[ 11.1  -1.9 -19.2   2.7   5.3   8.9   4.9 -11.9  -2.5   9.9  49.8  -0.7
  11.4   5.0 -17.9  -4.6  13.3  -0.9 -11.4  -3.6  10.7 -14.0  -8.4   7.7
  10.6 -21.9   2.5 -10.4  36.5   1.9   4.1   2.1  22.8  35.8  -1.7 -16.8
  -4.2  -6.7  19.8   6.8   2.9  11.3  17.2   9.9   8.9   1.7  -2.0   1.4
  -2.2  -2.6 -12.2   7.1  -1.2  20.2   8.5  -8.2   0.9  -7.6  -5.4  -2.0
   8.2   1.9   9.2  -5.6   7.8  19.2  -2.2  -3.6] : D & Q576
[  4.1   2.5  -3.4  -2.5 -23.4 -34.4  22.5 -27.4   7.8   8.7   7.9  -6.1
  11.7  -8.3  -4.0  -1.5  10.3  14.4  10.7 -24.5  -2.6 -32.0  -8.6   8.8
  -5.9 -18.0  -8.8  -2.1  39.1  -5.0 -17.2  -7.0  15.1 -28.9 -13.1 -29.4
  -1.5 -18.5   8.9   2.6  -7.8 -11.4  24.8  -0.9  31.5 -23.3   2.2  -1.1
 -10.8   8.2   2.6  -2.1 -21.0 -11.7   4.5 -14.8   3.1   1.7  14.9  -3.4
  27.0   2.5 -13.6 -12.8 -14.9  25.1   3.4  -6.3] : P & Q643
[ 25.9   1.5  -9.7  -4.7 -11.4   9.7  12.0 -79.1  -6.2   5.5  57.9  22.7
  11.2 -35.0 -18.8   7.3  20.3   5.9 -11.7 -21.6 -11.6 -20.8   9.2  21.7
   0.8  28.2   7.7 -17.7  71.7   5.7  12.9   3.7  21.9  38.0  -2.4   5.3
  -5.7  21.9  -4.5   2.3  -1.0  11.4  44.9  10.4  28.2 -12.6   4.7   8.5
   9.2  -7.2  -4.7   7.5   7.7  28.3 -11.4   8.6  12.2 -12.4   7.2  -1.6
  14.1  -0.9   1.4   3.4   9.9  18.4   5.4 -15.6] : D & Q314
[ 15.4  -3.6  -8.3  -2.1  -7.2  16.7   2.2 -16.4  -5.9   5.2  -1.1  16.2
 -10.8 -28.8   2.9  -3.8   3.6  19.1  -6.2  -9.3 -11.3 -12.9  -5.6   4.8
  -4.5   5.3  -5.4  -3.8  38.0 -10.1  -5.2   1.4  17.2   2.7   6.4  -4.7
  -5.4   3.5  11.4   4.6  11.2  -2.1  15.3   4.4  14.2 -18.5   3.3   3.0
   8.7  13.0  -8.0  -4.4  -6.4  18.7  -9.1   6.4  14.3  22.5  -8.8  -0.4
 -14.1   0.1   3.1   5.4 -11.2  42.8   0.0 -15.2] : D & Q314
[  8.8  -2.3   8.0  -4.1 -15.9 -14.9   2.9 -26.9  -3.7  13.5  -2.7   1.1
 -18.3 -19.4   1.7  -9.8 -12.3  16.7   8.0 -25.9  -2.1 -13.8  -6.8  -1.3
 -22.2 -29.7  -7.2  -2.2  45.3 -17.9  -7.1  -4.0  27.9 -26.9   8.3 -27.3
  -6.8  -5.1  -3.3   3.4  19.8  -9.9   8.2  -3.3  -3.1 -23.0   6.7  -3.3
  -5.0   9.6  -7.0   2.9 -13.7   4.5   5.7  -7.6   4.4  19.1  -4.4  -2.2
 -30.5  -2.9  -4.1   2.9   0.0  40.7   6.0 -10.3] : D & Q643
[ 14.2  -1.8  -6.8  -1.7   7.5   7.2  -4.8   1.3   0.6   6.9  30.1   7.2
  -9.2  -8.7 -15.8   1.6   3.2   0.0 -10.0  -8.9   0.4  -7.0 -10.8   1.6
   0.0 -22.3   1.7  -4.1  38.9  -6.3   7.8   7.4  13.6  31.1   3.6  -4.8
  -3.9  -6.6  12.7  -3.8   9.8  11.6   6.4   1.8 -17.2   2.3   3.0   4.3
   0.9  -3.8 -11.9  12.9   2.2  26.2  12.0  16.4  -5.6   0.2  -7.1   1.1
  -7.3  -2.6   2.4   0.5   3.5  22.0   1.9  -3.6] : D & Q576
[  7.6   3.0   6.0  -2.8 -20.0 -44.2  16.1 -25.1   5.7   9.6  58.6 -16.3
  16.9  -3.2 -13.9   9.0  17.5   8.8   7.2 -34.3  15.9 -10.7  -9.9  12.5
  -1.1 -29.4  -3.1  -8.5  55.5   4.2   0.3  -5.4  37.5 -16.5 -15.3 -35.8
  -1.9 -18.0   9.4   4.4  -2.7  -4.9  30.3   5.4  29.1 -13.5   2.4   3.1
  -8.1  -0.4  -3.6  -2.0 -12.2 -12.0  11.2 -18.3  -4.6  -6.8  21.7  -6.8
  28.8   1.3  -5.5 -13.2  17.6  13.7   9.2 -13.5] : P & Q643
[-15.9   0.5  33.0  -6.9  -8.7 -55.1  -3.0   6.7   3.9   4.5  49.4 -38.1
   7.1   5.9  16.4   9.6  -5.5   9.0  15.5 -16.1  22.7   8.3 -17.9  -9.4
 -15.8 -37.2  -9.6   5.5 -26.7  -7.5 -19.4 -17.4  10.8 -66.8  -9.1 -36.9
   9.5 -26.0  -1.7  16.3   2.9 -10.4 -23.6   0.0  30.8   1.8   4.0  -9.3
 -16.6  22.5   3.7 -10.0 -16.6 -62.4   3.8 -21.6 -18.7  16.4  11.5  -2.8
 -12.5   4.9   3.5 -19.0   1.6  10.5   2.2  -6.1] : P & Q643
[ 22.6   1.9  -6.6   1.2   0.5   4.5   2.9 -62.4  -0.8   6.8  79.7  22.1
   6.0  -7.1 -32.0 -11.9   2.3  -9.2  -7.1 -15.5  -2.1 -36.9   6.9  10.9
  -3.6 -33.8   6.5 -15.7  54.2   3.5  10.9   6.8  22.8  47.9   4.3  -4.4
  -4.4   9.8  -3.1   2.0  -0.6  24.3  19.8   6.2   4.7   1.2   3.5   5.7
   4.9 -17.1  -5.3  24.1  11.3  38.3   2.3  10.9   3.6 -22.5   1.3   0.4
  -5.9  -4.4   2.9   3.2  16.6  16.4   9.4   1.0] : L & Q576
[ 18.2  -0.9 -11.2   1.8  -1.6  13.1   2.4 -32.6  -4.4   7.5  52.0  24.8
   0.8  -7.4 -22.1 -13.5   4.4  -1.9  -8.7 -12.6  -5.0 -33.2   3.2  10.4
  -3.6 -31.0   3.3 -10.0  62.2  -3.7   3.2   6.6  25.9  37.8   2.2  -7.1
 -12.1   4.7   8.9   7.5  -0.4  13.8  15.9   4.7  11.9  -5.8   2.6   2.7
   7.4  -7.1  -7.2  13.4   4.4  34.6  -0.1   8.1  11.4  -5.2  -6.6   0.5
  -6.5   0.8   5.6   2.8   5.1  32.0   1.4  -6.0] : L & Q576
[ 15.6   8.0   7.1  -2.7  -0.1 -13.4  11.6 -84.0  -4.4   5.0  52.7  -1.3
   9.7 -15.7 -17.8  10.5  -5.1  -7.2  -9.8  -5.0   9.7  -1.0  16.9  10.7
  -3.2  17.6   4.9 -12.3  37.2   9.9  17.3   2.2  23.8  22.9   7.3  -4.0
  -1.1  18.2 -25.5   3.6  10.6  11.2  34.3   5.2  -8.1  -1.9   3.1   4.5
   5.2 -14.6  -2.9   4.6  12.9   7.4  -6.2   0.1  -2.4 -27.1   5.9  -2.6
  -4.7  -7.8   5.5   4.6  18.9 -10.0  20.6   4.5] : L & Q643
[  9.2  -1.4   9.5  -6.7   4.2   8.1 -10.3 -32.6  -5.9  10.0  71.3   1.9
   5.6 -10.6 -10.1  -4.5   0.9  -0.8  -7.5 -27.7   3.2  -1.3 -10.6   5.9
  -5.2 -17.0   5.5  -7.5  32.0  -0.9   9.9   0.2  18.7  20.0  -0.4  -3.5
  -5.3   8.4  -2.4  10.0   8.6  10.4   1.5   7.1   4.8   4.8   6.7   5.0
   4.4  -1.7  -9.1  14.2   5.8   9.4   4.9   8.2  -4.4   5.1  -0.7  -0.3
 -12.6   1.0   9.9  -0.4  -0.5   9.3   4.1  -5.0] : L & Q576
[  9.4   5.7  14.2   1.0  -8.1 -29.1   8.8 -55.1  -2.4   7.5  50.2 -10.9
  11.1   2.8 -11.8   4.8 -11.8  -6.6   1.9   4.8  16.5  -7.2  10.4   1.6
  -7.2 -16.0  -4.3  -5.7  15.4   4.8   0.7  -2.8  20.4  -3.5   6.0 -21.8
   0.5   0.5 -11.6  10.9   7.3   5.8  14.4   1.1   7.2  -2.1   3.1  -1.4
  -3.1  -5.6   0.8  -0.1   3.0 -13.9  -2.0  -8.9  -2.1 -23.8   7.3  -0.5
 -12.5  -7.4   8.2  -4.0  17.8  -2.6  12.5   6.2] : L & Q643
[ 17.0  -0.4  -8.4  -1.1   5.7   1.8  -3.2  -2.5  -1.8   5.0  56.4   9.7
  -0.6  -5.5 -21.9   2.8  12.4  -0.4  -7.9 -13.7   5.1  -5.7  -9.5   5.3
   0.4 -23.6   4.4  -8.9  48.0  -0.7   7.8   2.7  19.2  31.7  -0.8  -3.5
  -6.8 -10.0  12.3   3.6   5.0   6.7   8.4   4.8  -0.2   3.5   1.0   6.4
   1.0  -9.5 -11.0  12.1   7.5  28.2   8.7  12.8  -9.7  -2.9  -0.5  -1.4
   4.7   3.6   5.5  -0.2   1.1  15.3   1.2  -7.0] : D & Q576
[ 14.2   4.9   3.6  -2.7 -25.8 -49.3  14.6 -30.5  -0.7   5.9  20.4  -4.0
   2.4  -7.2  -6.0  15.6   7.5   7.8  15.6 -20.7   8.3  -4.7   5.2   7.2
 -12.6 -22.6 -11.0  -6.5  56.5  -1.9  -1.4  -0.1  31.6 -34.9  -5.3 -31.2
  -1.2 -13.3  -1.0   0.3   0.9 -14.5  29.1  -1.2  21.1 -19.3   4.4   1.0
  -3.4  -2.1  -3.6 -10.9  -3.2 -10.8   2.4 -17.4   4.4  -0.1  17.7  -3.8
  12.9   0.9  -4.2  -2.5   9.7  17.4  11.2 -12.5] : D & Q643
